Below is a small trained network, with its code and all its weights. Each question gives an input and a target symbol and asks what happens when units are switched off, that is, made to give their printed mean instead of their output.

import numpy as np


def w(rows, s, z=0):
    codes = np.array(rows[::2]) - 128.0
    scale = np.full(codes.shape[1], s)
    scale[-1] = z or s
    return codes * scale


def norm(h):
    return h / np.sqrt((h * h).mean(-1, keepdims=True) + 1e-5)


def f(y):
    return y / 2 * (1 + np.tanh(0.7978845608 * (y + 0.044715 * y**3)))


def softmax(a):
    e = np.exp(a - a.max(-1, keepdims=True))
    return e / e.sum(-1, keepdims=True)


def log_softmax(a):
    a = a - a.max(-1, keepdims=True)
    return a - np.log(np.exp(a).sum(-1, keepdims=True))


def net(x, mask):
    ids = ['αβετφω'.index(c) for c in x.split()]
    T = len(ids)
    res = E[ids] + P[:T]
    u = 0
    for l in range(3):
        q, k, v = (norm(res) @ M[l].T for M in (Q, K, V))
        z = softmax(np.where(np.tri(T) > 0, q @ k.T / 2**0.5, -1e9)) @ v
        res = res + np.where(mask[u], z, O[l][:, -1]) @ O[l][:, :-1]
        u += 1
        y = f(norm(res) @ A[l][:, :-1].T + A[l][:, -1])
        res = res + np.where(mask[u : u + 4], y, B[l][:, -1]) @ B[l][:, :-1]
        u += 4
    return log_softmax(norm(res)[-1] @ U[:, :-1].T + U[:, -1])


Q, K, V, O, A, B = {}, {}, {}, {}, {}, {}
E = w([
[175,117,170,138,156,189,78,171],'α',
[62,169,105,48,178,109,134,184],'β',
[226,149,92,234,192,172,148,156],'ε',
[46,202,168,95,135,196,188,2],'τ',
[88,89,93,202,68,113,119,167],'φ',
[87,222,147,100,143,52,113,117],'ω',
],0.0088)
P = w([
[86,50,105,48,253,91,112,82],'0',
[135,76,161,45,179,55,155,81],'1',
[128,123,183,83,160,69,161,115],'2',
[129,136,157,114,126,93,156,139],'3',
[132,147,143,134,97,108,156,146],'4',
[163,166,137,156,65,117,163,162],'5',
[173,180,119,153,40,130,167,183],'6',
[194,188,115,145,15,141,168,174],'7',
],0.0055)
Q[0] = w([
[2,139,133,126,67,84,138,137],'0.h1',
[181,126,126,180,60,129,119,167],'0.h1',
],0.0077)
K[0] = w([
[2,113,153,102,152,33,182,78],'0.h1',
[56,100,127,216,39,93,131,151],'0.h1',
],0.006)
V[0] = w([
[8,255,106,162,122,168,120,92],'0.h1',
[124,204,128,55,57,150,132,100],'0.h1',
],0.0033)
O[0] = w([
[207,95,119,84,148,157,73,164,254],'0.h1',
[178,140,2,144,91,149,168,143,101],'0.h1',
],0.0072,0.00093)
A[0] = w([
[171,204,185,111,47,111,142,24,199],'0.n1',
[129,111,179,239,29,103,182,203,111],'0.n2',
[60,3,135,80,144,190,112,27,89],'0.n3',
[102,138,84,33,124,226,142,130,251],'0.n4',
],0.0042,0.0019)
B[0] = w([
[56,91,63,166,86,145,135,205,253],'0.n1',
[71,58,249,106,73,193,87,105,247],'0.n2',
[235,128,177,72,173,148,96,128,151],'0.n3',
[130,109,173,253,125,98,214,82,248],'0.n4',
],0.0048,0.0022)
Q[1] = w([
[204,3,171,191,64,227,86,167],'1.h1',
[164,164,198,167,171,63,100,188],'1.h1',
],0.0079)
K[1] = w([
[163,171,131,168,3,117,184,219],'1.h1',
[115,157,89,161,110,50,36,219],'1.h1',
],0.0066)
V[1] = w([
[94,165,96,114,77,56,7,117],'1.h1',
[158,253,134,84,129,172,135,42],'1.h1',
],0.0058)
O[1] = w([
[126,95,195,148,207,117,171,204,7],'1.h1',
[2,165,106,212,153,99,146,185,196],'1.h1',
],0.0087,0.0012)
A[1] = w([
[255,37,113,102,124,120,120,162,3],'1.n1',
[114,105,159,82,119,83,123,138,239],'1.n2',
[121,185,125,169,105,97,109,172,81],'1.n3',
[228,97,126,61,135,154,115,103,77],'1.n4',
],0.0078,0.0019)
B[1] = w([
[230,122,119,191,61,24,242,179,209],'1.n1',
[107,129,99,132,1,173,65,212,244],'1.n2',
[126,73,125,86,200,128,133,110,253],'1.n3',
[213,94,54,125,114,65,184,186,216],'1.n4',
],0.0065,0.0024)
Q[2] = w([
[49,169,88,25,134,132,88,170],'2.h1',
[140,89,220,135,88,241,175,3],'2.h1',
],0.0076)
K[2] = w([
[151,148,118,104,254,95,40,99],'2.h1',
[133,200,186,206,39,251,251,120],'2.h1',
],0.0063)
V[2] = w([
[39,196,27,238,99,51,193,139],'2.h1',
[253,201,190,248,210,67,119,76],'2.h1',
],0.0041)
O[2] = w([
[205,160,251,82,70,130,128,118,243],'2.h1',
[138,127,179,255,105,41,26,150,3],'2.h1',
],0.0073,0.0017)
A[2] = w([
[94,120,149,227,58,110,47,73,86],'2.n1',
[229,208,232,28,82,133,118,14,3],'2.n2',
[178,98,194,135,188,31,113,125,80],'2.n3',
[98,59,237,119,255,94,185,220,16],'2.n4',
],0.0068,0.003)
B[2] = w([
[170,193,139,87,84,182,90,136,184],'2.n1',
[82,127,172,135,137,73,137,18,217],'2.n2',
[135,140,103,94,107,173,147,184,166],'2.n3',
[74,152,187,136,112,124,152,251,254],'2.n4',
],0.012,0.004)
U = w([
[62,41,45,253,109,99,60,113,141],'α',
[130,83,103,16,117,252,163,114,64],'β',
[208,214,152,123,87,154,5,132,57],'ε',
[137,78,252,131,158,45,125,12,252],'τ',
[239,35,95,192,37,65,218,130,134],'φ',
[55,141,222,192,110,142,172,226,96],'ω',
],0.0045,0.0022)

Each question gives the input, a string of symbols that net reads in full, and the target symbol t.
The units are the heads (2 rows each of Q, K, V and O) and the neurons (one row each of A and B). Each row of codes is followed by its name. A weight is (code - 128) times the scale printed after its matrix; where a second scale follows, it is the last column's (O, A, B and U).
mask holds one flag per unit, layer by layer, with each layer's heads first. A switched-off unit (its flag False) gives its mean, the last column of its rows in O or B, instead of its output. The means were averaged over made-up inputs and are rounded, as every weight is.
A unit's drop is (log p(t) with every unit on - log p(t) with that unit switched off) / (log p(t) with every unit on - log p(t) with every unit switched off).
The circuit of an input: a set's keep is (log p(t) with only the set's units on - log p(t) with every unit switched off) / (log p(t) with every unit on - log p(t) with every unit switched off). Starting from the 12 units with the biggest drops (on a tie, the unit counted first), units are removed one at a time, each time the one whose removal leaves the highest keep (on an exact tie, the one counted first), for as long as the keep stays at least 0.8.
units of the circuit, in order: the units of the circuit, biggest drop first
unit that matters most: the unit with the biggest drop
top k neurons: the k neurons with the biggest drops, biggest first
k most important neurons of layer l: the k neurons of layer l with the biggest drops, biggest first
input β β α, target β: top 4 neurons => (0.n4, 1.n2, 2.n4, 2.n2)
input τ φ ω α β α, target β: unit that matters most => 0.h1
input φ ε φ τ ω φ ε φ, target ε: top 2 neurons => (0.n2, 2.n1)
input β β β α ω τ, target τ: top 3 neurons => (2.n2, 0.n4, 1.n2)
input β α ω, target β: units of the circuit, in order => (2.h1, 1.n2)
input ε ω β φ, target φ: top 3 neurons => (1.n1, 2.n4, 1.n4)
input τ τ ω ω β τ ε, target τ: top 2 neurons => (0.n1, 2.n2)
input τ β ω φ ω, target τ: units of the circuit, in order => (2.h1, 2.n2, 1.n3)
input τ α ε β α, target ε: units of the circuit, in order => (0.h1, 2.h1, 2.n1, 1.h1)
input τ ε τ ω ω β, target τ: units of the circuit, in order => (2.h1, 2.n2, 1.n3, 0.n1)
input α α τ τ α, target τ: units of the circuit, in order => (2.n2, 1.h1)
input ε ε ε φ τ τ φ, target τ: top 2 neurons => (0.n2, 0.n1)
input α τ ω, target α: units of the circuit, in order => (2.h1, 0.n1)
input ε ε τ φ ω φ β φ, target β: unit that matters most => 0.n2
input φ ε ε φ β α, target φ: top 2 neurons => (1.n4, 2.n4)
input ε τ β ω β, target ε: top 2 neurons => (2.n1, 0.n1)
input ω β ε ε, target ε: units of the circuit, in order => (2.h1, 2.n1, 1.h1)
input β ε α, target ε: units of the circuit, in order => (2.h1, 2.n1, 1.h1)
input ε α α τ α, target τ: top 2 neurons => (0.n1, 2.n2)
input β τ β β, target β: unit that matters most => 2.h1
input ε τ ε φ β ε τ, target ε: 2 most important neurons of layer 0 => (0.n2, 0.n1)
input ω ω φ τ α, target φ: 2 most important neurons of layer 2 => (2.n4, 2.n1)
